8 -40 19 -28 -5 -20 10 ans = 8
3 10 13 31 ans = 3
39 29 -25 -13 -21 -22 -32 ans = 39
29 29 35 28 33 24 37 ans = 29
10 -3 -27 -1 32 -5 ans = 10
-19 -23 -28 5 2 -6 31 ans = -19
-22 -24 -9 32 ans = -22
---
18 25 -2 8 31 ⇒ 25
0 -25 -24 -3 30 -30 ⇒ -25
8 10 -37 -9 19 10 ⇒ 10
-14 23 -32 27 ⇒ 23
-24 -26 -29 -20 -25 -25 -31 ⇒ -26
-27 9 -22 -19 32 ⇒ 9
-3 -22 -13 6 40 ⇒ -22
---
Q: 2 -5 31 26 33
A: 33
Q: 2 -32 29 11
A: 11
Q: -9 -22 14 -7 20 -2 -33
A: -33
Q: -16 34 9 32 25 10
A: 10
Q: 33 -29 -30 3 -36 -32 -28
A: -28
Q: 17 -24 -21 41 -19 23
A: 23
Q: -19 -10 10 -32
A: -32
Q: 37 -4 21 3 20 2
A: 2
---
Input:
9 -16 4 -3
17 -3 -31 34
16 -16 -1 2
Output: 2

Input: -22 -36 8 1
Output: 1

Input:
-18 -14 -30 -37 -21 -24 -29
-22 15 -13 -22 -32 -2 -36
Output: -36

Input: -12 -13 0 -27 -16 25 -38
Output: -38

Input: 10 -6 -37 3 -3 22 -10
Output: -10

Input: -23 34 9 -32 -41 16 7
Output: 7

Input:
15 4 -6 1 4 23
-32 -29 -20 -33 -24 16
20 30 3 6 12 16
Output: 16
---
array([[63, 60, 65, 19, 39],
       [68, 65, 62, 68, 47],
       [39, 83, 21, 62, 35]]): 19

array([[ -17, -335, -588,  543,  934,  549],
       [ 924, -569, -569,  158,  224,  647],
       [ 714,  317,  635, -450, -618, -578]]): -618

array([[24, 62, 41, 67, 38, 42, 47],
       [55, 53, 52, 55, 47, 47, 88],
       [44, 58, 47, 59, 46, 45, 53]]): 24

array([[229, 111, 199,  66,  57, 207],
       [178, 133, 129,  66,  50, 162]]): 50

array([507, 823, 323, 923, 905,  92]): 92

array([2, 5, 5, 4, 0, 7, 3]): 0
---
[[-29  -2  -6  -4  -4  -5]
 [ -5  10 -18  10   9   8]
 [ -5   2   2  -5  19   1]
 [-27  10  -2   8 -10   1]
 [ -6 -12  29   1  32  21]
 [ -9   4  -7  -8 -32  19]
 [ 20  -4   9  -6  25  15]
 [ 23  -9 -17  -2 -30  -1]
 [ -6 -17  15  -2   3 -23]] yields -2

[[-20 -16   4  12  14 -10 -27]
 [-11 -16  -1  18  21 -10 -18]
 [ 25  23 -14   2 -10  11  13]
 [ 12  18   4 -13 -14   4  18]
 [ -2   1   1  -4  -7   8   0]
 [  7  14   9 -26 -24  13  13]
 [-20  -8  16  -7 -14  -2 -13]
 [ 12  10  -4  -7 -10   4  13]
 [-25 -25  11  -4   4  -4 -18]
 [  7  14  14 -10 -17  11  13]
 [ 35  23 -19   8   0   4  27]
 [ 16  23   1 -17 -21  13  22]] yields -21

[[-10 -10  20   1 -35  14 -20 -11 -20 -18  13  12   8]
 [ -9  -7  21  -1 -35  10 -20  -9 -19 -15  13  14   9]
 [ 14  15  11   0 -24 -32  14   9  -2  -3  10  34   6]
 [-11 -10  19   2 -36  14 -20 -11 -20 -15  12  10   8]
 [ 15  15  12  -2 -18 -32  16   9  -1  -5  11  34   6]
 [-13  -9  20   1 -39  14 -27 -11 -19 -13  11  10   9]
 [ -9  18  -2   1 -30 -13 -29   6   5  32  -6   4   6]
 [ -6  22  -5   1 -30 -20 -27   9   9  37  -7   7   6]
 [ -7  19  -2  -2 -27 -13 -29   8   8  35  -6   4   7]
 [ 15  14  12  -1 -19 -32  18   9  -2  -8  11  34   5]
 [ 15  12  14  -2 -21 -30  16   8  -3 -10  13  36   6]
 [ -7  19  -3   0 -28 -15 -27   8   8  35  -7   6   6]] yields -7

[[ -1   2  17 -15  -1   3 -10]
 [  4 -19  -5  -3  -8  11  24]
 [  0   0   0 -16 -31 -17  -8]
 [  6 -23   3  -2  -6  12  10]
 [  6  -3   2  11 -21  19  13]
 [ -8   8  -1 -28 -26   8  27]
 [ -5   1  -8  10  -2 -12   4]
 [  7   6  -6   5  -4  -7  20]
 [ -3  25  -7 -30  -3   3 -17]
 [  1  -1   5  20  -9 -26  -1]] yields -9

[[ -4 -14 -21  31  15  -1   0   4  32   3]
 [  3 -10  -9  14   8   4   5  -1  15   3]
 [ -6  -3 -12  13   5  -4  -8   4  14  -1]
 [ -9  -9   1   9   1 -10 -12  12  -4   1]
 [  3  17  -3 -12  -4   4   1  -9   2  -3]
 [ -8   1   9  -4  -6  -8 -11   8 -16   0]
 [-10 -12   1  13   3  -9 -14  14  -1  -2]
 [  2  14   0 -10  -4   2   1  -6   1  -1]
 [ -2 -15  -7  16   7  -1   4   4   8   3]
 [ -3 -16  -5  17   8  -2  -2   7   9  -1]] yields 7
---
-4 -15 9 4 0 -18 -30
-12 -17 -19 6 3 -11 -35
yields 6

-18 -35 -3 22 yields -3

-36 26 -11 13 yields 13

22 -30 12 24
17 -8 31 -11
yields 24

-3 -32 -1 -1 1 1 5
-10 -11 3 -13 2 3 6
yields 5

-13 40 19 -11 -8 -3 yields 19
